Every row comes from one small tree of marks. The marks that hang from a mark follow it in brackets, in alphabetical order. Every link used is in the known rows. Which tree was each row made from?
Each row is shifted at random along 6 fixed directions that mean nothing.
Known rows:
M{F{P} H{D}}: [ -53    8  -56 -229   50  -89   48  120    2   46 -147   19   23   48
  113  -94  -24 -108  -59 -101  147   47   66 -115   37  149  -37    6
 -128  -26   89  -71  -70   -8  -20 -118  -22   10 -106  104  -33  210
  -99 -144 -108 -202  -52  200  -25   57 -120  102 -155  273]
P{C D{E F G}}: [  37  -69    7 -306 -154  107 -172   24  -50  -66  219   62  -73  -80
  -78  -63 -216  -62  -31  -77  109   57 -169  132   -2 -229   12 -114
 -226 -116  -21  122  297  144  -47  -16   83  169 -169  150  -14  -39
 -302  -27  239   62   38   55    2 -204   41  -22  213  -56]
G{E{D{H}} U V{R{P}} X}: [-218 -307 -349  218  -11  274  -69  -17 -110  331  561 -164   80 -229
   43  112 -114  -85  180  -94  282 -149  402  282 -219 -202  292   52
 -251 -173   16 -114  180  120 -278   53  -42  163  -22  443 -182  -41
 -367  682 -419  678 -623  646  129  366  -43  -94  123 -496]
M{H{D{F}}}: [   4  -70   12  -94   88 -174 -102  197  -28  -31 -181   34  -13  145
   42 -235  -22 -105  -37 -130   84  -13 -116 -170   42    4  -97    3
  -80  -22   84   24  -43   43   -2   28   87  -37   29  -34 -176  -39
 -257 -188   87 -107  -52  182    4   26 -153   22   -9  -11]
P{C D{E{H} F G M} R}: [-121 -102  -61 -111 -290   43 -375  252  131 -152 -155  150   73 -121
 -200  -17  241   60 -209  296 -206  -70  106  177 -187   96  -14   98
  -47  -13  174  182  224   16   -9   25  -97   10   98    7 -237 -476
 -433 -302   -7  207 -237 -120  -17   94  124 -372  328  -51]
V{M{F{D{G H} P}} R}: [ -74  467   95 -444 -232   65 -181   -9 -148   50 -648  236 -168   97
 -304  -37  195  -14 -383 -150   37 -216  342 -194 -150  501 -251  405
  -30 -174  128   25  227  234  102 -316  -43  -81  -57  -43 -112 -152
  359   -1  -48  -86 -161  120   35  225  530 -265  201  235]
G{R U{P{D{C F}}}}: [-132 -256 -133  365  -16  -35  -80  197  109  173  195 -242   55 -207
  -34 -205  143  -31   20  236  -21  -10   44  176  -48   40   43  -79
    9 -135   96  -24  -43 -163 -136  115 -321  249  -52  143  -28 -143
 -175  322 -282  108 -224   51   83  213 -155  -61 -107  -17]
F{D{C E} H M}: [ -56   48  168 -259   84  123   71 -338   23   77 -195 -118  -60 -163
   -6  -50  100 -182 -104 -205 -238 -125 -113  -50  218  143 -134   48
   92 -224   18   40  -97 -204   50  147   29   63 -209 -123   92  289
  165  126  -84 -208  287 -119 -193    7  193  105  -26  616]
C{F{H} R}: [  56  103 -215   -8  188 -125 -216  194   84 -220  -92  286 -174   22
 -316 -119   11  229    8  -64  274 -116   37 -190 -302  253  -73  207
   93  278  132   90  -61 -103   60 -236 -134  -74  464  -39   22 -236
 -308 -269  166  297 -191  250   11  202   -8 -168   59 -683]
U{P{D R}}: [  25  -65  -37  -74 -235  105 -155 -215 -210  -47  206   58 -104  -50
   21  163 -263   51    6   37  258 -291  -62  -25 -216 -107   83  -15
  122 -189  -82   54  125  270 -128   52  209  -21  135  159   18  -64
 -445   77  -31  521 -217  537  234   56  -59 -202  279 -739]
M{F{H{D} P}}: [  83  -75   31 -217   88 -191   92 -303 -103  -80  -60  122  -94  178
    4  -75 -215 -139   83 -142   20   55  -62 -329  283 -167  -86 -222
   94    3   56 -142 -183  -73  -29  -59   93   23 -161  -94 -122  307
  112 -189   95 -362  210  160   30  -46 -404  376 -152  274]
D{C E F H}: [-250  -41  -42 -259    6  -46 -384  199   87  -88 -327   21  -85  -27
 -198 -443  -62  -67 -156 -107  -24 -234 -155  -22  -25  229 -157  206
  -71  -96  234  186  150   -5   56   88  -49   66  197 -118 -217 -220
 -366 -197   40  182 -175  215  -66  164  134 -220  176 -268]
M{F{H{D X} P{C R}}}: [  52  348  -80 -235  -79   83 -301 -116   28  -70   19  156 -344  -68
 -274  173   -1   76 -207  119  331  -59  178  -29 -312  428  -30  443
  -56  456   35   98  103   -4  151 -469 -128 -244  215  175  185 -191
 -192  -26   67  -56  -54  -94 -110  100  284  -68  165  -24]
E{D{G{R V}} H{M}}: [ 124  175  -96  317  -32  108  263  306   61   -2  218 -221  218  -54
   61  -16  308   33    1 -181  -43  282  278  248 -142  237  120   65
 -298  110  -54  -52   58   79  -46 -101 -109    2 -292  257   69 -139
  155  464  103  -48  -81 -461   38  -25  320  -96 -110  178]
C{F{D{G H} M P} R}: [  -2   11   64 -135  129  -20   40 -423  -86 -207 -271  591 -264 -152
 -258  -82  -99  122   89  156  -62 -159  245  -44  -33   67 -161 -177
   12 -163  -39    8 -123 -166   33  -16  113  -79  196 -185 -168  -50
  363 -433   28  233  234  237 -171   34 -116  -43   60 -180]
M{F{D{G} P}}: [ -50   74    5 -338 -104   99  -38  -37  -19  -36 -205   97 -106 -111
 -120 -260  -15   16  -62  -92  113 -115  115  -59 -119  288   20   69
 -120 -204   -4   90  115   94  -18  -10  -95   55  -92  106  -35  104
  -73  359 -101  100  -72  334  -73   90   58  -25   14  -13]
F{D{C G{U}} H P}: [-119  307  -41 -154  102  -48 -251 -215    1  -64 -396  -21 -275   60
 -479  226  -27  -83 -206 -215  179  -51    6 -196  -89  388 -136  425
    6  119   64  111   81 -111   73 -376 -255 -122   -2 -117   39   26
  125  449  202 -133   54   -4  -36   67  244   36  172  249]
M{F{H P{C D{G}}}}: [ 296  138  383 -259  -43  255  262 -506 -143 -189  -78  441   50 -197
  309 -101 -206   80   74  129   20    1 -471 -153  214 -255   13 -273
  208 -226 -168 -143   34  157  104   21  279   42 -363  -86   87  141
  440 -346   95 -365  556 -194  -86 -292   -8  148   30  329]
V{X{M{F} R}}: [ 133 -126 -135   89  246  -26   71  106  -44  -99  469   43   34  179
  194 -103 -249  193  301  -55  188  112 -248  -89  -57 -406  220 -142
  119  151 -206 -133 -115   41  -17  -57  111   90  174 -120  183  109
   62 -212  165  227  105   92   61 -157 -268   36  -30 -576]
F{D{E G{R X}} H P}: [-255   17 -172  270  214 -234 -320 -112   90 -404 -435  251 -232  195
 -693  -74  -36  151   99  -32 -220 -143  102 -374  -53  233   -2  168
   67  550  205  271 -142 -179   55 -135 -254 -202  481 -372 -260 -309
 -310  526  131  154  -43  192 -258  282 -267   53   88 -380]
U{R{P{C D}}}: [-136 -108 -486  435  125 -196 -286  204  148 -287  207  193  -33   92
 -408  480 -286  160  130   38  506   99  131   -2 -414  -96  192   -3
 -150  759  152  254  -66 -161  -27 -563 -226 -186  483  124  205  -99
 -761  179  382  381 -168   43  138  -45 -289  -39  122 -852]
P{D{M{F}}}: [ -86 -152   98  165  -63  -54  125  359   83   67 -136 -192  191  -22
  296 -371  165   20   22   49 -119   60  -98  -11   53  -39   50 -135
   50 -208   -3  -19  -79   54   24  216  -75   94 -159    5    0   46
  -68  -86 -133 -167   37  -92  -93   41 -115  -25  -91  212]
H{D{E F G{R{P} X}} M}: [-286  -54   42   69 -205 -113 -290   15  -49 -108  -86  -40 -221  -81
 -366 -220  -69   83    9  169  -11 -128   76   98  -87  242   59   77
 -380  143  194  265   23  228   72  196  -51   57  311  -26 -242 -564
 -217  375 -153  262 -168  166 -240  275  -32 -275  252 -441]
C{R{P{D{H M{F}}}}}: [  -1    5  350   89 -162  -60  269 -173  -95  154 -283    4   31   34
  258 -138  108 -145 -137  105 -548   31  128   52  348  -66 -287 -297
  243 -413  -77 -173   44   -7   64  245   89   27 -348   -4 -172  -58
  605 -401 -141 -648  219 -316  -11  -49  -13  180 -179  798]
E{D{F{M} G{V}} H{X}}: [ 176 -219  111 -116  -37   19   92 -122  -59    0   38   81  -11   89
   78 -316  113 -153  145  -66 -432  -57  138  -62  305 -293  -77 -241
  104 -425    7 -158 -104  211 -112  360  181  -58 -262 -111 -428   25
  -10   12   49  -84  -36  170    3  -45 -154  137  -32  121]
E{H{X{M{F{D}} R}}}: [ 170  228  -78 -370   41  133 -391  -38 -122  -39  222   91 -306  111
  -66  -23   -3   75 -149 -184  104 -206  107  108 -308  168 -134  419
  103   54 -101   78   88  153   26 -189  248 -191  296    8   30 -147
 -263   15   94  342 -117  344   79   29  307 -221  320 -429]
U{P{C} R}: [  43   41   72   22 -195   46  186 -112    4   66  -39 -111   95  -92
    3   28   13    5   24  231  -26 -143 -144  -63   59   69  -27 -150
  302 -158   56  -18  -38  143  -65  113   11   82 -108   52  118   78
    0  -34 -145   21  -90  -48  195   36   10  -37 -179 -185]
V{M{H} R}: [-160  302  -12  -72  -83 -270 -233  480   21   -1 -730  -83  181  416
 -205   85  384    6 -325 -190   -3 -178   73 -487  -80  439 -167  543
  238   41  363   38 -100  231   67 -216 -188 -126  181 -255 -106 -191
 -183  -41  -40 -124 -446   60  172  396  308 -347   64  -76]
X{E{D} P R}: [ 210   77   90  182  109   11  307  -49   68  178  164 -487  210  138
  331  152  141  -44   27 -108 -296  223 -137  190  188  -14  139  -82
  123  127 -276  -28   -2 -338  -32  126  -14   62 -123    7  185  423
  428  831 -107 -279  189 -213  112 -226    7  342 -316  534]
R{P{C{F} D{G}}}: [ -89 -156   47  437   77 -164  -91  180  263 -235 -326  195  210  -99
  -40   24  101  238   98  281    6   93 -128 -114 -110   42  242   -1
  -38  305  121  170 -135  -80   94   44 -290 -111  267 -122   -9 -202
 -345  310   24  -22    4 -134 -105   46 -234  -21  -86 -262]
U{P{C{F}} R}: [ 111   79 -152 -150 -164  -54  -50   -7  -23  119  142  -91 -171   50
 -312  226  -66  -62  -70   37  126  -47  128  -31   -6   48 -189  -63
  196  -77  148  -25   48  165 -100 -171  -42   80  -36  184  170   70
 -100 -103   67   -8 -250  136  339   -1   48   27 -155 -208]
P{C{F R} D{G}}: [ 172  -36   59  339   68  -77  190  156  131  -92  162  160   46  -89
    5  -65  119  123   88  255  -53  327   19   74   26 -134   27 -196
  -22  168 -128  -40   27 -170   13  -71 -170   25 -135  104  105  -76
  184 -138  201 -310  150 -480  -48 -163 -116  166 -250  201]
V{M{F{D} H} R X{P{C}}}: [  93    6  211 -403 -176  146 -118 -178 -151  199 -405  117   64  140
  199  176  301 -124 -203  177 -116 -249  -42 -366  197 -129  -64  312
  503 -459  130 -257  -81  263  -14  101  142  -72 -134 -163  -33  149
  206   -3 -347 -199 -229  287  227  213  102 -184  -26  367]
G{E{H{D{C F}}} R{P}}: [  91  117   12 -371 -202  187 -243 -362 -272  178  338 -143 -277 -112
 -182   68 -184 -254 -264 -305   63 -141  188  272   46  132 -312  128
 -209 -201   47   55  261  146  -44  -26  221  178 -191  304  -29 -154
   49  326  -14  -57  -89  143  177   42  345  -46  232  187]
E{H{D X}}: [ -90   70  287   17  -88  -29  -36   -1   21   52 -275 -198   24  -16
  256 -377  280  -38  -87   90 -222 -242  -79 -162   17  272  -17  338
  104 -117   10   46  -43  115   47  426   45 -220   73  -85 -286 -154
 -223  113 -231    0 -162   18 -125  267   89 -117   -2  -75]
V{X{E{D{G}} M R{P}}}: [  14  -34 -146  387  154  -76  145   51  121   62  263 -341  184  217
   52  480    6   46  132 -149 -131  255   58  146  -33 -180  315    8
 -142  429 -256   25   23 -246  -30    2 -144 -100  163  -45  100  187
  131  676   61  101  -52 -142   51 -184  -77  200 -108  -23]
X{E{H} R{P}}: [ 262  374  207  -47  136   39  219 -254  -62   60   20 -110  181  226
  182  319  -61   31  -48 -339 -174   78 -313  -38  173  -14  -57    9
  192  210 -193   15   94  -57  106  -63  158   16  -48 -127  214  173
  500  344  128 -380  365 -349  139 -314  244  256  -96  250]
X{E P{D{C{F R} H}}}: [ 235  284    9 -145  145  312  -88 -157 -123  115  278   94 -256 -207
   91  293 -264   54 -137 -107  416   -5 -172  447 -201   21 -103  186
 -197  168 -290   33  356  -91  128 -274  261  -52  182  231  348   60
  281 -198  173  213  224   57   30 -321  455  -71  210 -117]
E{H{M X{R}}}: [  14  -73  132 -396 -222  173  203 -146 -163  147  600 -127   49 -160
  425  -52   25 -113   62  109  -85 -144  142  204   24  -86  110   23
   45 -509 -117 -207   58  140 -196  464  257  127 -216  222 -159   47
   66 -233 -293  316 -231   85  152  118   -8  -99  -74 -227]
U{P{C{F{D{E} M{H}}}} R}: [ 240  285  -52 -348   57  148  105 -310  -79  196   67  143 -292  -46
 -232  480  -96 -121 -111 -142   39   62   88  121  131  -49 -383 -210
   90  -66    9  -32    3   19   20 -402  227   33 -157   96  448  293
  359 -337  170 -302  346  -86   76 -341  343  135  -88  568]
E{D{F H}}: [  31  173 -222  113  141  -27 -147  295   65  -34  -73  -34 -164  131
 -127 -265  -11  -13 -106 -405   80   78  170   68 -275  158 -137  118
 -242  195  -35  134  214 -155   61 -285  -92 -147  147  117   23 -115
 -104  124  360   11  -60  -35    9 -117  228   17   83 -101]
H{D M{F{P{R}}}}: [ -96   89  293 -319 -402  210   19 -162  -74   90  -86  -30   59 -431
  301 -373  189  115 -144  427  252 -314  -64  123 -201  491  144  180
  -74 -379   35   40  -59  243   62  302   82  135  -24  172  -24 -131
   29  -36 -640  285 -112  189 -128  377  215 -475  170 -142]
U{P{D{C E G H{M}} R}}: [-242 -347  -86 -142 -268 -372 -222 -223 -167 -209   30  101 -129  292
 -338  426 -358 -318   -5  105 -156   81  207  -65  385 -448 -124 -285
    3 -119  186  -75   21   98 -235    1  209   -3 -112  -90 -356  -61
 -194 -406  301  -37 -122  175  277  -65 -446  149   82   40]
R{P{C{F{H{D X} M}}}}: [ 166  128   16 -319  103 -171 -256 -625 -224  -69  129  182 -550  268
 -371  646 -422 -154  -16 -260  179   21   90 -228  164 -267 -251   71
   45  193   63  -20 -150  108   98 -337  252 -278  147 -110  140  110
   32 -213  475 -277  287  108   56 -237  -67  291  179   22]
M{F{H P{D{C G} R}}}: [  76  111  -54 -434 -269  254    9 -190 -119   40  323  118 -180 -241
  -85  145  -84 -177 -230  -15  117    8  301  187  -59  153  -34   10
 -129 -227  -88 -141  387   24 -106 -209  -65  115 -448  455   -2   40
  123 -117  -15 -141 -140   -2  116  -28  204   95   19  460]
R{P{C{F{D M}}}}: [ -37 -186   38 -131  -51  -34  -11 -291   72  194  -59 -140    3  -94
 -112  281  181 -175  -82  -47 -217  -46  307  -25  116   56  -34  -22
   79 -293  150   12 -189 -146  -71  157 -174   54 -146   79   62  285
  -78  427 -241 -175  -80   90   68  101  -91  182 -207  417]
V{R{P{D{C F{M} G}}}}: [ -67  -50  -56  -36  -64   -1  -72    0  -28  -72  -12  234 -103 -146
 -214   73  -90   -3  -37   99   54  -20  196   87  -57    7    8 -135
 -205  -40   50   59   60  -69   19  -88 -136   85   23   15  -49 -123
   86   44   43   54    5   -7  -13   -4  -19  -85  124  -72]
P{C D{F G M{H}}}: [ -64 -424 -105  -20   -3 -168 -137  246    0 -241  -50  319  111  100
  -21   79 -151  -67  121  177   12  117  -80  -55   87 -489   31 -296
  -26 -138  122  -40  -53   58 -112   44  125  -26  -47 -108 -248 -105
 -393 -650  248   88  -47  115   68 -140 -480  -36   96 -143]

Which tree is each row?
[-145 -154  -29   -8  -20   52  -97 -199 -161   21  211  -90 -358   57
   92 -123 -274 -221   25  -46  -52  -75   91  149   82 -294 -177   34
  -16 -365 -138  -83  103   20  -56  205  274 -271  -77   -4 -150   46
   56 -361  220  190  -37  134   23 -116  -25   -7  159 -133]
E{D{C H{X} M}}
[ -94    3  221  273   65  -14  291  296  116   80 -127 -227  327  -96
  425  -40  372   51   15  273 -274   77  -64   56  -26  211  294  152
  -60   42 -205 -117  -35  -60   16  344  -84  -55  -44  -44 -141 -120
  194  -12 -324   -5 -109 -318 -171  156   26 -124 -219  247]
V{X{M{H{D{G}}} R}}
[   5 -212  147  262 -126 -124  150 -119 -162 -214  107  106   40  132
   87   -5 -194   41  175  191 -115  110 -137  -89  159 -440   79 -379
  118 -178 -189  -52   16  133  -73  185  179  -18 -187 -113 -153  -98
  152 -283  232  -23  209 -136   42 -191 -344   73   90 -101]
P{D{G M} R}
[ 123  181  206 -463 -245  375  164 -244 -309  442  426 -466  106  -24
  351  202  -14 -147 -126 -239  144 -300 -211   37   35 -140   74  253
   94 -548 -247 -159  296  367  -95  385  292  191 -259  168   74  294
  215   14 -368  367 -271  317  230   66  426 -213  183 -189]
V{R X{E M}}
[ -91 -207   37 -213 -213  186  -85 -162  -75  216  204  -16 -257 -372
   56  -55 -128  -39  -52  333  -17 -222  -27  366   39  -78 -175 -131
   35 -529  -25  -28   80   54  -55  346  152  178    5  102   22   21
   -8 -469 -290  369 -105  374   16   76   29 -287  145 -182]
U{P{D{C{F R} E M}}}
[  23  -38   84 -278 -242   41  -56    4 -124  427   57 -603 -114  274
   47  -46  132 -364 -195 -352 -289 -106   41  -17  266 -230 -210  107
  119 -520  -70  -58  193  150  -71  384   91   39 -292   47 -142  266
  113  275  -90 -161 -265  222  178   -2  150   53   70  425]
V{X{E{D{F M}}}}
[-136  -52   13  -35   28 -174    8 -101   14   97  -92 -220    8  243
  -44  425  -62 -186    4 -144 -155  -37   50 -143  207 -145  -21   65
   90  150   27    0 -107 -132   -8  123  -30 -155   57 -172 -156  293
 -150  -54  -10  -86   13   72  -51   10 -232  270    0  215]
F{H{X{E}} P{D{M}}}
[ 167   34   57 -224  114   -9 -136  -78   54   -9  260   48  -23   52
  -11  187   29   31   32   87   25  -56 -197  -61   89  -97   45  207
  284  175    9  -23  -47  -64   -5   67   95  -30  165  -65   36   35
 -160  -55  -26   49  -50   58   75   44  -42   95  -88 -164]
P{C{F{H{X{E R}}}}}
[  17 -375 -316 -148   -2  -59   19  188 -109   59  497  -83  128  142
   78  -12 -257 -236  208 -401  309  232  269  145  153 -480   68 -290
 -282 -126  112 -170  -89  202 -247 -133  273  207 -274  291  -60  284
 -348   43  168  122 -167  393  197  -42 -267  174  -35  -24]
G{E{D{H{M{F}}}} V}
[ 197  249   44   88   18  162 -118  -42   11   20 -219  -39   80  -11
 -124 -331  234   85 -120 -225 -189 -179   11   12  -29  365 -193  178
  115   42  117  127  -66  110   98  -26  -13   72   45  -87  -91 -175
   16  704 -123  -73    2   51   -6  206  365 -180  148   44]
G{E{D{F{P}} H} R V}
[ 132   -3   46 -374  -45  233   25 -383  -79  137  389 -267   22   -6
  264  425 -177  -87    6  -88 -129  -17 -146  229   84 -190   51   74
   23 -139 -109  -91  113   59  -54  156  222    6  -34    1  110  269
   -9 -156  -26  165   61   33   96 -286  160   97   71    2]
D{E{H{X{M P{C}}}}}
[-105  183  -69   50  -45 -124  -24  252  212 -192 -443   95   75   26
 -128  -56  190   58 -117   64   21  240  207   22 -116  317    2  128
 -207  258  164   69  -66 -119  127 -341 -219 -157   32  -41   71  -87
  143   13  149 -270   55 -394 -109  -24  161  -68  -62  334]
E{D{G H{M{F{P{C}}}}}}
[ 104  231 -129  -56  205  350  137  183   83 -134  -58  651  258 -320
  300  -30  -56  483  139  260  721  -21 -335  -37 -453   74  250   81
 -104  250   22  -57 -115   41  192 -458   12   22  278  -74  497    1
  177 -656 -110  398  201  -91 -146  -70  259 -441  120 -596]
V{M{F{P{C}} H} R}
[ -88 -312  -69 -191    8  -76  -14  111  -13 -162 -105  150  100    7
  107 -308  -89   47  161   26   57 -143 -164 -228   52 -180   63 -183
  200 -288  161  -92 -184   95  -67  207  105   94   44 -137 -160   19
 -280 -522  -78  244  -90  391   17  139 -372  -86   20 -367]
D{M{F{H}}}
[ -28   25 -160  320  112  103   44  211    8  136  437 -483  171   37
  -13   77   22  112   96 -243  132  -18  -97  177 -218   74  218  171
 -176  281 -104  107   55   64  -37   63  -58   80  175  121  187  -32
 -235  344 -158  446 -223   38  -43   57  166  -60   36 -501]
G{R X{E M}}
[-158 -104   64 -100  -22 -290 -161 -142 -155 -164 -306   96 -191  216
 -180 -146 -293   55  123  155  222   39 -251 -252  166 -198  -61 -136
   30 -151   82  -10 -197  226   34  -89  102   29   29 -331 -157  -27
  175 -243  133  -29  231  293  -67  -17 -349  -60  255 -131]
H{D{G{U} M{F{P}}}}
[-106  -90 -146  419   62  -34   76  250   16  112  349 -519  180   79
  -90  -78   71   52  124 -228  -95   44  116   87  -69   87  128   52
 -101  194    5   66  -69   66  -83  109 -151  190   72   90   70 -106
 -197  483 -166  191 -252  -43  -58  201   31   48  -91 -235]
G{E R X{M}}
[-111 -539 -254   45  -78 -207 -112  262  -27  -36  263  116  101  139
   10   73  -33 -178   63  127  -97   41  285   10   47 -419   14 -337
   33 -238  115 -121  -29  -90 -260  129   16   62  -80  117 -359  -61
 -480 -566  -11  156 -343  293  209   66 -571   52  -23  -68]
P{D{F M{H}} R}
[ -59 -135  -93  265  -26 -113  279  175  -16   71  -46  -10  113   57
  122  250  -48  -80   94  150  -93   42   69   25   95 -207  -79 -389
  146  -81    5 -123 -102   13 -111   24   95  -38  -87   25  -10  105
    6 -521  -10  -30  -11  -18  138  -95 -257   58 -181   74]
U{P{D{M{H}}} R}
[-101   46   64 -131  -49  155 -132  -18  -43   47  144 -210  -79 -126
  108 -126 -172  -80 -101 -172  161  -86 -292  119  -22    7  -13  152
 -127 -124  -71  134  192   78   25   70   70   74  -97  103  130  111
 -244  165   70   97   48   58  -50  -60  225 -114  201  -70]
P{D{C E}}
